Rows lie near named flat spaces through zero. A row that begins with a name and a colon came from that space; any other row is followed by the name of its block's space that it lies nearest.
fofol-musut: [-177   33  -21 -128 -148 -290  301 -175  148  -33 -370  179   62  238
   74 -391   41  -12  -26  133  129  -51   11]
sogef-vop: [  10   46 -177 -131  119 -154 -146  136 -146  -38  245   31  -29   -5
  -26  181 -161 -175  -19  -56    7  213 -101]
ripu-vusuv: [  69   32   16  141  -45  158   88   41  -81  125  -62 -170  114   53
    1  -63  -52   11  248 -212  300 -201  291]
sogef-vop: [ -21   88  127   50 -126  -57  105  -33   55  -47 -299  -42  208  170
   47  -58  -57  -84  181  -38  596 -236  237]
ripu-vusuv: [ 179  282  -74   -9  124  155   59   20  167  139   71  -97   84  -61
  114 -280  -70   28   87   12  223  166   11]
fofol-musut: [  48    2  141   51  153 -223   75 -384   26 -605 -175  371 -287  -44
  430    5  290   16 -425  570 -442  -90 -250]
fofol-musut: [ 741 -360  159  428    0   37 -289  221  -28 -180  103  110  -74  341
  -16   23  183  321 -395  -94  113 -305  145]
folo-sot: [ 270 -140   24 -148  -92  -66  -63  187  -68   88  -72   25    4  -55
  -78 -260   94  159  -20   18  -65  136 -249]
kag-delop: [-114   -4 -125  -46  133   43  135  163  -43  148  -61  -10   84  -65
  -93  -77  -14  105  149  -45 -244   72  -48]
fofol-musut: [ 296 -170 -236   92  -55   -5 -490  233  117   28  564  -24 -243  143
 -274  327  -56   12 -262  -74   10  327   31]
ripu-vusuv: [-143   75  -78 -160   19  -31  106 -243  225 -192  -95  182 -247  -59
  110   20  112    7  -80  326 -219  153  -33]
ripu-vusuv: [ -16   78   55  160   70   -8 -176  462  -62  319    9 -166  536  168
 -274   61 -249  -81  134 -419  393 -113   13]
kag-delop: [-243   17  -32  197  -91  -56 -261  165 -200  225  321 -243  273  216
 -245  403 -344 -353   89 -533  409 -170  266]
sogef-vop: [-364  274   -4 -208  -90 -237  344 -432  247 -100 -242   81   15   48
  198 -326   38 -131  -47  364  103   90  -96]
folo-sot: [   3 -122   64   68   84 -232 -142   38  -31 -175   67   64   72   75
   16  155   51   59 -295  165  -78   -2 -199]
fofol-musut: [-450  229 -211 -430 -445 -264  226 -137  380  247 -232   72    6  250
 -342 -326 -114 -298  210   61  316  312    8]
folo-sot: [ -44  366 -211   22  144  125  -43 -542  148 -379  452 -193 -457 -341
  347  207  214  -85 -111  701 -234  374  -48]
folo-sot: [ -86  336  -38  176  390  -22   13 -402 -153 -619   39   87 -225 -235
  556  313  207 -166 -114  543 -390  -84  -36]
kag-delop: [ 194  -11 -134  -12  205  -82 -249 -271 -171 -417  436   22 -438 -245
  327  272  232   38 -372  448 -542  245 -241]
fofol-musut: [-438  303 -197  -88  -19   43  257  -10  518  478  -78  -26  313  373
 -228 -211 -316  -81  126 -330  409   64  359]
sogef-vop: [  27 -127   80   46   70   43   57   -9 -259  -84  -25  -35   11  -22
  117  195  -68   -7  105 -173  116 -248  196]
folo-sot: [ -38  -33    9  116  234  121  -46   35  187  214  135  -57  172   37
   39  -13  -15  291 -253 -130 -197  -14   14]
ripu-vusuv: [-289    4  -39 -142 -176 -291 -114  321  306  304   96    7  322  189
 -525  -67 -239 -143 -108  -31  252  365 -367]
kag-delop: [ 294 -124 -131  297  269  312 -144  287 -401   87  282 -306   47 -132
   78  295  -77  164  279 -345   69 -169  361]
kag-delop: [  70  -20 -130  149  193  125  -79 -180 -245 -255  212  -24 -301 -134
  284  315   99   -4  -12   49 -325  -99  219]
ripu-vusuv: [ -89  175 -147   96   62  182   45 -178  162 -100   99  -97 -159  -47
   82  182   24  -33  136  164   85   50  285]
ripu-vusuv: [ 179 -210  196   38   92   45 -165  283 -265  120   -8 -110  228 -140
  -71   45   63  220  -55 -161 -183 -120 -243]
sogef-vop: [-168  -69   14 -441   84 -126  221  264   99  279 -278  263  210   65
 -254 -212 -136  103   -3 -185 -223  131 -296]
fofol-musut: [-598  591 -200 -330  180  -30   56 -475  370 -105  261  -30 -135 -183
   51  263   12 -290 -145  509 -374  438 -237]
folo-sot: [ 210  209  -49  -75  313  267  146 -181  -49 -103   65    0 -184 -279
  373  -98   87  120   44  136 -262   57   11]
kag-delop: [-520  375 -130 -215  -65  -99  560 -140  204  163 -450  105  204  232
 -132 -325 -120 -239  362   -4  142  -68  165]
sogef-vop: [  45  208    9  153  451  142  -39 -349  -50 -312  365 -115 -167 -343
  439  194  222  155 -335  476 -564   87 -224]
folo-sot: [ 177   26  328   59  -73   60   -1  118  153  -99 -374   44  211  -90
   49 -140   31   49   97  138  451 -112 -118]
kag-delop: [ 113   73 -130 -212  -59  -16 -453 -216  253 -128  712 -252 -384 -485
   66  183   95   19 -336  624  -81  820 -517]
fofol-musut: [ 306 -152  197  272   44  327  -20  166   26   88 -148   59   50   69
  -11  -33   38  209   21 -310   12 -350  244]
sogef-vop: [ 558 -297 -221  311  -56  125 -540  370 -317   10  809 -356 -228   14
 -272  477  -98    7   -5 -204  279  191  178]
sogef-vop: [-105   38 -292 -195 -487 -230 -156   27   87  121  315 -157 -184  153
 -399   32 -187 -392  194   14  527  431   50]
ripu-vusuv: [ 297 -145  109  194  160  -97 -257  245 -205 -239  -19  112   62    2
   66  164  103   78 -179   58 -134 -121 -177]
sogef-vop: [ -59  -21    1 -135 -170  -46 -145  207  226  216   54  -80  129   19
 -379  -17  -19   37  -23   53   99  268 -235]
sogef-vop: [ 128  -64  133  -58 -121  -34  133   16  108  -63 -363  213   16  115
   93 -211  -63  -15   91  -85  383 -142  134]
folo-sot: [-222  396  -31 -413  -93 -205  235 -206  606 -186 -514  358  -91 -184
  128 -532  146  -95   14  731  -29  518 -488]
ripu-vusuv: [ 308 -233   -5   42 -163 -351 -199 -344  -52 -700   36  303 -598  -35
  309   36  412   16 -452  703 -354  138 -268]
kag-delop: [  48  154 -123   37   92  277 -221  172  222  280  363 -341  114 -191
 -134  127 -126   95  120  -37  263  331   33]
sogef-vop: [ 151  -72  -23  -60   88  -42 -108  147   -3    7  203  -79   52  -14
  -64  123  -75   92  -76   36  184  156  -90]
folo-sot: [ 527 -103  135  504  445  420 -324  -87 -395 -409  503 -264 -189 -228
  470  710   60  167 -116  -53   75 -377  408]
kag-delop: [-104   62  -56  -58 -117 -100  250 -406   -3 -147  -31   26 -215   60
  217 -168   62  -88  -19  167   28  -48  141]
ripu-vusuv: [-228  149 -168   41  -20   43  289  -40   97  142  -74  -16   47  165
  -94 -129 -129 -117  242 -118  140  -45  276]
fofol-musut: [ 300 -256  103  191 -154 -146 -186   23 -159 -217  -80   72 -116   59
   79  -76  233  110 -183  123  -94 -136  -87]
kag-delop: [-247  -52   71  219  -31   -2  213   71 -343  243 -144 -175  381  310
  -98   65 -202 -121  260 -594  280 -576  450]
ripu-vusuv: [   5  -17  112   15   99  345  -31  181  -19  398  104 -288  259 -183
 -101   36 -123  191  164 -355   87  -57   70]
folo-sot: [ 346 -317  146  121  -94  170 -110  201 -233   93  -52 -127   45   -4
    1   51  -11  197  145 -348  292 -269  253]
folo-sot: [ 183  -17  221   94   56  101   97 -160 -172 -220 -147  -34  -54 -124
  150  -25  307  170  -66  254 -292 -256 -110]
folo-sot: [ 207  153 -188  -12   24  173  -25  213  249  173  159 -141   38   56
 -182  -46 -129   47  203  -19  446  258  166]
kag-delop: [-129  293 -246  -63   27  -67 -130 -428   71 -341  406  -48 -407 -120
  234  307   23 -310 -103  404  -36  306   51]
kag-delop: [ 310 -125  260  342  163  193 -171    5  112 -141 -160  166   18   31
  247    2  192  284 -312  -42 -205 -334   71]
fofol-musut: [  30  -41  159  238  139  176  -67   82  -71    8  -11 -143  171 -112
   36  144   64  152    7  -31  -59 -199   18]
fofol-musut: [-174  187   16 -249 -184 -132  511 -366  -58 -158 -435  208 -145   68
  220 -374  -23 -283  276   85  185 -155  144]
fofol-musut: [-173  153 -153 -100  125   84   20 -116  -16  -31  258 -165 -102 -197
   28  241  -58  -80  113  150  -47  211   15]
kag-delop: [  30   88   53  143   81   11   -2  -36  193   39  -55   78  117  170
   63 -129   22   72 -199  -39  -17 -109   41]
fofol-musut: [-113   39 -222  -74 -110 -254  -19 -209   81 -146   95   95 -229  166
   -7  -22  125  -83 -183  253 -212  167  -29]
kag-delop: [ 603 -378  487  132  -30   73 -127  -48 -487 -468 -299  122 -146  -93
  323  189  309  196 -118    4  -23 -601   30]
folo-sot: [ 174 -195   24  213 -159   50 -249  304 -135  223  238 -304  202  119
 -255  158 -162   13  121 -347  524  -77  195]
sogef-vop: [ 230 -193  120  478  199  119 -349  132 -394 -178  247  -99   46   45
  144  504  -13   -2 -126 -311  -38 -431  260]
fofol-musut: [ -46  133  164    2   53   11  -64  -59  381  -82  -74  132   81   47
  -32   49   41   29 -254  219   30   51 -164]
ripu-vusuv: [ 106   80 -141   34  181 -128 -108  171  213  -36   84  201   16  102
  -28 -112   -9   42 -245  142 -174  252 -223]
sogef-vop: [ 141  -43  -16   76  141   77 -128   96 -124    4  350 -218    9 -134
  -91  187   56  132  -95  118 -147  118 -166]
fofol-musut: [-738  491   92   11  136  280  427  -43  433  418 -231 -225  583  101
 -266   90 -325 -160  388 -211  447 -181  300]
ripu-vusuv: [ 245 -131  -25  161  -17 -129 -132 -215 -134 -410   64  220 -370   77
  304   77  151  -60 -254  148 -172 -113   91]
folo-sot: [  79  -76 -108 -148  -18 -158 -125  -82   66 -172  211  128 -287  -19
  -62   68  158   43 -303  325 -387  288 -287]
sogef-vop: [ 327  -31   66  350  360  416  -49   -3 -124  -47  197 -176  -47 -170
  194  150  221  380  -98   14 -414 -232  134]
folo-sot: [-103  -26  348   60    9  -29   84   53 -138  -71 -369  157  257  -28
  139    2 -162 -182   92 -238  256 -364  -14]
ripu-vusuv: [ -71  214 -273  209   25  -24  -31 -155   70 -172  183    7 -171  231
   76  197  -75 -260   55   23  190  -20  405]
ripu-vusuv: [ 261 -262  -10  291  -20 -128 -273  -97 -240 -399  223  245 -362  205
  205  336   -3 -174 -301 -132  -69 -244  243]
kag-delop: [ 294  -93  343   -9    0 -114  -11 -453  195 -456 -227  348 -322 -206
  495 -383  476  278 -634  645 -582    6 -522]
sogef-vop: [ 390  -86   53  197  369  368  155   16 -395 -168  -30  -48 -109 -189
  384  128   59  230  211 -173 -115 -378  350]
[ 251 -137  113  415   95   99 -101  192 -265   50   83 -164  219  188
  -33  100   25  131  -38 -296   77 -413  214]
fofol-musut
[-307  104  -68   62  -97  -35  316 -109   10  114 -342  140  107  328
   35 -150 -180 -228  255 -384  232 -358  481]
ripu-vusuv
[-435  196 -144  -57   63  -23  258 -178  287   96 -101   18   77  178
 -127    1   38   28  -10  130 -202    7  114]
fofol-musut
[ 480 -420 -144  317   44  167 -368  223 -511  -35  534 -235 -246  -60
   98  399 -116   78   74 -430  166 -115  402]
kag-delop
[  90  -86  314 -218  -49  102  394  105  -35  232 -678  111  285  -27
  -27 -542  169  329  171 -130 -143 -312 -151]
fofol-musut
[-143  320 -296 -299 -121 -172  168 -268  278 -217   39  121 -320   32
   19  -75  -36 -299  121  445  220  427    5]
kag-delop
[-601  300  106   31  175  -62  288 -319  210  -96 -218  170  173   39
  201   68 -162 -263  -49   53  -31 -176   55]
folo-sot
[-286  118  143 -301  141 -227  124 -249   85 -259 -217  202   19 -259
  333  -24  -17  -86 -141  370  -78  158 -371]
sogef-vop
[ 266 -311   86  134 -236   42 -223  561 -181  294   64 -107  224  173
 -455   77 -245  -52  218 -543  514 -108  111]
fofol-musut
[  68 -283 -128  184  -81  -37  -50  -17  -57  136  342 -112 -107  215
 -119   18   -4  157 -208 -184  -92  -37  181]
sogef-vop
[-230  -77  -94   93  -95 -170  210   63 -121  143 -188   13  177  269
  -91 -158 -109  -74  159 -260  118 -214  223]
fofol-musut
[ 267 -243  174   78  -97   63 -204  -46  -11  -87   39   -7 -135 -130
  135   -5  139  191 -191   50  -26  -31  -70]
ripu-vusuv
[  36  206 -152   -5  229  204 -321  -29  224   30  574 -226  -91 -182
  -23  396  -51   35 -179  158  -41  377  -54]
fofol-musut
[ -88  -10  223  188  192   48  -15   61  -80   78 -138  -40  334   45
   23   53   90  170 -166 -130 -272 -340  -78]
kag-delop
[-116  150 -145  151  204  151  113 -406   81  -83   80  158 -292  -10
  388  -99  120   23 -212    2 -614 -104  206]
kag-delop
[ 369 -154  367  370  158  250 -118  356  -99   43 -150 -194  380  -86
 -103   29  198  400  -23   -4   13 -334 -138]
sogef-vop
[-696  179   31 -372  -94 -241  388 -102  105  135 -369  226  209  116
 -181  -72 -253 -362  174 -118   17  -23  -96]
ripu-vusuv
[ 120 -220  147  370   65   64   74 -176 -235 -192 -112   -4  -30   72
  375   44   63  128  -47 -159   80 -497  384]
sogef-vop
[   7  -12    4  160   90  167   37  -27 -109  -33   48  -99  -28  -83
   87  125    0   29  120  -59  -14 -138  183]
fofol-musut

Each name stands for a flat space through zero: a line, a plane or more. A row that begins with a name and a colon came from that space; any other row is followed by the name of the space it lies nearest, among the names in its block.
vamavadu: [ 294 -241  -74 -346  362 -248  -43  545  351  137 -262 -142 -196  474
 -102  273  316  367 -276  -64  -51   98   72]
verutzevo: [ -67 -150 -560   45  367 -484  118  265  -32  468  153    0 -204  753
  306  -29  258  181 -191 -181 -127  161  -76]
makrup: [-381    0 -413  370 -262 -329  -17 -379 -176  408  129   33   88  640
  480  -98  230 -331  -30 -262  401  197 -507]
makrup: [-121  -13  -89   57  236  -95   31  -42  127 -159  345  -67  -88  192
 -354  -42  -88 -114 -236   69 -365 -113   25]
vamavadu: [  34   30  243  144   61  351 -194  -64  -73 -201  -33 -264 -186 -110
 -184   25  -88 -162 -197  -15 -204 -132   85]
verutzevo: [ -11 -123    0  -58   17  -94   -1   77   23  221 -134 -164 -254  418
  -19  115 -161 -170 -128  -89  187   25   89]
zodeztidid: [  -1  -46 -229  106 -327  -32  -94   -1 -161  255 -235  -82  -35  416
  427   93  297  133 -124 -221  344  123  -81]
vamavadu: [-177   87  251  182  -15   86  -75 -313  -30  -37   41  -39  -25 -208
 -119 -126 -240 -574   55   59  109  -43 -297]
makrup: [ 233 -204  181 -374  -77  102   31  192   96   86 -298  -55  -38  182
   30  236 -133  142   91  -10  409  -92  447]
vamavadu: [  38 -167 -663 -333  204 -705  432  383  182  275  370  423  286  523
  111  -17  337  722   52   36 -131  135   69]
vamavadu: [  78  104 -135  -34 -173 -185   92  207    6   -8   43  -45 -274  203
 -334   -3   -1  228 -384   94 -249  -21    4]
vamavadu: [-281  155  161  235 -173  -47   51 -388  -82  -15  244  -22  -37  -24
 -295 -135 -358 -488   44   42   -3  -13 -272]
verutzevo: [-315   -5  -49  136   18 -204  175 -322  -73  114  522 -130 -369  654
 -498 -155 -580 -636 -342  108  -41 -298   84]
zodeztidid: [-171   24 -125  151 -161   -5   14 -181  -49  -79  214  -52   40  209
  -94    6  -38  -24 -102  -62  -97  -12   18]
zodeztidid: [-109   13  122   91 -113   75   11 -165 -102   47    4  -29   18  -53
   -8  -21 -204 -219  107  -34  111   25  -55]
vamavadu: [ -40    0 -709  -39   58 -678  305  252  -64  440  333  188 -200  822
  136 -129  248  395 -280  -18 -124   46  -21]
verutzevo: [ -58  -81 -424  -11  302 -502  251  247  -66  415  301   42 -273  666
  -31 -107   -1  128 -237  -28 -231   46  -37]
zodeztidid: [-265   81   28  178 -114  -60  175 -355 -255  171  319   65  -97   97
  -89 -238 -481 -506   75   81  125 -145  -42]
zodeztidid: [ -30 -181 -318  204    8 -162 -232  244  -45  426 -491 -201  -99  431
  600  164  534   46 -244 -379  210  450 -506]
vamavadu: [ 175 -264 -253 -325  105 -219  164  440  146  130  -45   43   43  401
  -19  191  163  519 -165  -34  -42   71  244]
vamavadu: [ 231   15 -108 -204  125   55  -52  225  195 -271  -39   90  108 -191
   36   70  325  473  -10   87 -186  -90  281]
makrup: [ -21   65  142   27   -3   13   17   11    7  -27 -101   79  114 -419
  -25  -34  -70  -42  198   28  -60  165 -219]
verutzevo: [ 116  -14  303  -42  195  198 -119   65   65  -99 -171  -80   -8 -330
  -70   37  -24  -89   91   25  -53    6  -50]
verutzevo: [   2 -109   25 -101  282  -41   41   79  178 -119  195  -49   43  132
 -266   84  -40   88  -28    6 -253  -33  132]
verutzevo: [ 155   -5  -59 -169   50 -105   36  211  117   -8  -76   71   33   -6
    5   68  175  325   31   23  -45   44   74]
vamavadu: [ 111  327    5  138   31    0 -107   70   14 -226  -17   71  -94 -511
  -92 -174  269  163  -87  148 -400   14 -271]
makrup: [ -62  158 -223   59   18 -308   56   38  144  -80  200   86  -31   71
 -201  -67  174  151 -138   62 -308   76 -214]
zodeztidid: [ 162 -101  310  -28   67  404 -224   76  -18 -109 -349 -179  -10 -292
  110  116   38  -71   -1  -49  102  -26   70]
makrup: [ -56  -61   31  105 -198  373  -39 -114 -227 -143  -16  -59   58 -212
   94  -25 -180  -90  -80    6   15 -125  231]
verutzevo: [  56  -48   47 -190  225   20  -64   70  347 -285  -20   10  127 -165
 -119  157   43  118  154   31 -120    1  239]
zodeztidid: [-260  166  150  269 -164  141  -64 -425  -25 -274  248  -28  103 -244
 -255 -111 -199 -390   21   54 -124  -63 -198]
zodeztidid: [ -91 -146  -17   40    3  -89   30  -40  -69  250    6  -80  -71  386
   35   10  -78 -241 -129  -80  208   18 -147]
zodeztidid: [ 113  -88 -129 -104   39  121  -12  122   25 -140  -18  107  247 -157
  205   40  258  356   47    3  -48  -28  179]
makrup: [ -65  201  -65   37  -86  -16   63 -128   60 -317  263  148   33 -317
 -268 -165  -84  -24  -77  233 -265 -169   40]
zodeztidid: [-205  -56 -332   -9 -193 -320  321  -88 -128  222  405   95  -16  598
 -121  -35 -267   85  -50  -29   12  -31  206]
verutzevo: [ 123   52   59 -155 -178   63 -124   97  331 -370 -264  112  391 -477
   12  211  364  419  208   -8  -19  210  -66]
vamavadu: [ -29  -55  -71    6   69   74   49   24   -1 -156  166   54  177 -128
  -65  -14   26  156  -17   26 -232  -17   71]
zodeztidid: [ -37 -151   56    4 -290  243   -5  -67 -138  -16  -49 -169   34  239
  -18  176 -175   57  -72 -138  143  -29  298]
vamavadu: [ -29   39    3   73 -173   -2   -4  -33 -131  138 -118  -38 -149   46
   69  -44  -99 -161  -83   -6  154   12  -80]
vamavadu: [-116  -62  220  108  106  -60  -65  -86   10  233 -144 -130  -42   89
   11   55 -118 -364  138 -152  165  218 -366]
verutzevo: [ -81 -313 -363  -92   26 -125   71   43  -86  379   -8 -107 -166  850
  380  131  -94  -73 -124 -195  402  -73  436]
verutzevo: [-127  173 -227  146   41 -436  101   26   49  131  214   59 -180  215
 -217 -147   80  -43 -209   49 -272  123 -422]
makrup: [ -11   39  194 -127  -10  329  105 -256  -23 -405  369   82   86 -291
 -318  -97 -453 -125  119  259  -90 -464  625]
zodeztidid: [  99  -80 -373 -171  -34 -390  116  296  107  244  -76  119   21  422
  192   93  344  443  -81  -76   90  167  -37]
verutzevo: [ -72   13 -168   75  -58   -1  -22 -102  -33  -22   80   28   74   97
  170  -11  104   46   25  -57   29  -13   67]
makrup: [-169   20 -128  237 -228   32  -25 -193 -250  186  -61   39   79   -9
  371 -103   33 -194   53 -110  228  108 -236]
zodeztidid: [  32  -84 -448  -99  -68 -551  129  263   42  507 -185  192   84  489
  474   56  451  361   66 -177  314  350 -328]
makrup: [   6   66  540  -25  200  376  -93 -172  174 -493   86  -11  238 -772
 -437   -4 -256 -214  262  164 -280  -94   -2]
verutzevo: [ -68  -92  272  130   19   79  -41  -60 -192  291 -100 -287 -372  322
 -168   -6 -361 -519 -229  -71  156  -32 -164]
makrup: [-133  -66 -340  -74  -26 -102  259  -63  -56  -76  494   81   10  393
 -160  -23 -267  200  -62   52 -206 -219  584]
[-254  251  441  282  104  100  -61 -498  -43 -118  206   15  -16 -504
 -279 -268 -406 -796  255  146  -31  -79 -433]
zodeztidid
[ 238 -140  214 -241  306  184 -132  188  251 -203 -146  -58  138 -144
  -38  181  205  229   98   -2  -42  -52  193]
verutzevo
[  99  -99  533 -104    1  580 -133  -89   49 -427 -111 -137  164 -553
 -296  118 -288 -150   83   99  -32 -190  277]
zodeztidid
[ 183  -38  230 -143  232  -10  -50  241  153   34 -290   75  202 -415
   85   86  217  207  299  -35  -16  258 -276]
vamavadu
[-183  278   84  335  -22  275 -166 -454  -99 -370  284  -13    4 -400
  -66 -236  -69 -374   12  114 -222 -238  -38]
vamavadu
[ 167 -145 -283  -80  149 -258  -83  403  119  267 -247 -132 -127  551
  235  214  506  452 -218 -237  -24  251 -103]
makrup
[  19  156 -197  100 -271  -96  -81   75   56 -115 -150   80  132 -195
  116   23  409  329  -78  -39 -113  222 -300]
makrup
[ -21   57  429   45  277  341  -79 -183   55 -351  202 -128   24 -400
 -394   -9 -318 -215  179   77 -333 -163  184]
zodeztidid
[  69   20  450   16 -114  150 -119   47   64  -73 -242 -252 -169 -114
 -440  135 -166 -183 -166   -7  -45   89 -255]
makrup
[  10   54  -33  167 -233  332 -210  -39 -106 -209 -236  -98   70 -313
  254   66  179  119  -43 -101  -41   69   60]
zodeztidid
[ 178  -97   45 -294  126  -94  147  243  141  -33   59   83   32   51
 -243   58  -26  271  -34  126  -76  -90  191]
verutzevo
[-215   16 -413  362 -560  -38  -79 -169 -404  418 -295   -6   66  275
  809   -3  264    5   40 -349  464  333 -278]
zodeztidid
[ 113 -195  107 -156  254  149  -81  141  128  -30 -192  -10  224 -153
  216  164  133  154  252 -107   78  100  128]
makrup
